Below are the code and all the weights of a small trained network. Each question names an input and a class and asks about switching units off, where a switched-off unit gives its printed mean instead of its output.

import numpy as np


def w(rows, s, z=0):
    codes = np.array(rows[::2]) - 128.0
    scale = np.full(codes.shape[1], s)
    scale[-1] = z or s
    return codes * scale


def f(y):
    return y / 2 * (1 + np.tanh(0.7978845608 * (y + 0.044715 * y**3)))


def log_softmax(a):
    a = a - a.max(-1, keepdims=True)
    return a - np.log(np.exp(a).sum(-1, keepdims=True))


def net(x, mask):
    res = np.array(x, float).reshape(1, 6) / 4 @ E
    y = f(res @ A[0][:, :-1].T + A[0][:, -1])
    res = res + np.where(mask, y, B[0][:, -1]) @ B[0][:, :-1]
    return log_softmax(res[-1] @ U[:, :-1].T + U[:, -1])


A, B = {}, {}
E = w([
[130,127,126],'x0',
[101,25,241],'x1',
[1,151,103],'x2',
[128,127,129],'x3',
[131,224,188],'x4',
[128,128,129],'x5',
],0.0085)
A[0] = w([
[125,69,196,29],'N0',
[150,159,40,71],'N1',
[119,28,55,130],'N2',
[130,125,130,207],'N3',
[147,76,125,139],'N4',
[142,56,90,142],'N5',
[75,99,103,70],'N6',
[130,56,76,74],'N7',
[134,54,202,144],'N8',
[162,199,104,114],'N9',
[71,130,113,91],'N10',
[251,165,119,84],'N11',
[151,210,203,10],'N12',
[147,152,119,137],'N13',
[114,101,198,153],'N14',
[237,80,107,102],'N15',
[153,126,130,108],'N16',
[140,8,57,118],'N17',
[127,60,168,14],'N18',
[75,184,93,86],'N19',
[57,127,75,115],'N20',
[208,130,141,78],'N21',
[167,214,225,226],'N22',
[87,74,186,189],'N23',
[119,113,179,128],'N24',
[135,206,205,204],'N25',
[208,119,142,121],'N26',
[165,148,152,147],'N27',
[198,51,80,85],'N28',
[210,131,193,95],'N29',
[129,67,75,91],'N30',
[119,84,189,61],'N31',
[54,146,121,116],'N32',
[124,185,208,195],'N33',
[181,172,33,78],'N34',
[172,91,135,47],'N35',
[112,83,169,7],'N36',
[136,142,145,251],'N37',
[109,179,167,164],'N38',
[161,144,8,114],'N39',
[191,123,118,74],'N40',
[78,147,118,211],'N41',
],0.011,0.0021)
B[0] = w([
[133,230,179,205],'N0',
[164,201,188,213],'N1',
[171,134,56,203],'N2',
[95,133,111,142],'N3',
[155,148,104,157],'N4',
[142,127,85,172],'N5',
[154,52,167,162],'N6',
[191,105,85,166],'N7',
[159,176,124,240],'N8',
[141,145,134,209],'N9',
[47,23,236,169],'N10',
[114,97,167,235],'N11',
[174,98,68,198],'N12',
[116,129,143,147],'N13',
[162,232,104,205],'N14',
[44,81,136,216],'N15',
[105,118,144,131],'N16',
[168,118,84,215],'N17',
[140,166,148,183],'N18',
[90,109,194,209],'N19',
[107,97,148,202],'N20',
[38,88,193,182],'N21',
[151,45,45,255],'N22',
[146,167,126,231],'N23',
[195,205,121,170],'N24',
[176,63,35,230],'N25',
[49,51,158,189],'N26',
[111,33,126,156],'N27',
[67,77,90,192],'N28',
[88,113,138,207],'N29',
[173,96,67,161],'N30',
[154,182,152,192],'N31',
[107,41,160,199],'N32',
[166,142,2,215],'N33',
[187,155,199,239],'N34',
[127,112,137,150],'N35',
[156,209,182,167],'N36',
[63,121,73,160],'N37',
[104,76,72,183],'N38',
[196,204,172,239],'N39',
[86,101,221,160],'N40',
[79,103,107,189],'N41',
],0.0051,0.0064)
U = w([
[173,129,9,89],'0',
[178,243,202,45],'1',
[60,52,228,85],'2',
[136,143,110,253],'3',
],0.011,0.005)

Each question gives the input, the list of numbers given to net, and the class t.
The units are the neurons (one row each of A and B). Each row of codes is followed by its name. A weight is (code - 128) times the scale printed after its matrix; where a second scale follows, it is the last column's (A, B and U).
mask holds one flag per neuron, in row order. A switched-off neuron (its flag False) gives its mean, the last column of its row in B, instead of its output. The means were averaged over made-up inputs and are rounded, as every weight is.
A unit's drop is (log p(t) with every unit on - log p(t) with that unit switched off) / (log p(t) with every unit on - log p(t) with every unit switched off).
The circuit of an input: a set's keep is (log p(t) with only the set's units on - log p(t) with every unit switched off) / (log p(t) with every unit on - log p(t) with every unit switched off). Starting from the 12 units with the biggest drops (on a tie, the unit counted first), units are removed one at a time, each time the one whose removal leaves the highest keep (on an exact tie, the one counted first), for as long as the keep stays at least 0.8.
circuit, biggest first: the units of the circuit, biggest drop first
unit that matters most: the unit with the biggest drop
top k neurons: the k neurons with the biggest drops, biggest first
drop of u: that unit's drop, to one decimal
input [-1,7,2,6,-7,8], class 0: circuit, biggest first => [N2, N17]
input [7,-6,-3,8,7,-7], class 0: unit that matters most => N22
input [-5,-4,8,-2,7,8], class 2: circuit, biggest first => [N19, N32]
input [4,-5,3,-6,6,7], class 0: circuit, biggest first => [N25, N22]
input [-3,-1,-4,3,4,7], class 0: circuit, biggest first => [N22, N25]
input [-1,-5,8,5,7,-1], class 2: circuit, biggest first => [N19, N32]
input [3,-3,-1,1,-2,0], class 1: circuit, biggest first => [N22, N25]
input [-3,-6,-6,-8,1,2], class 1: top 2 neurons => [N39, N34]
input [7,-6,8,2,7,1], class 2: top 2 neurons => [N19, N10]
input [-6,-4,-7,1,7,7], class 0: drop of N22 => 0.4
input [3,0,-5,-3,4,-5], class 2: drop of N26 => 0.2
input [3,7,-7,-3,-6,-8], class 1: drop of N26 => -0.1
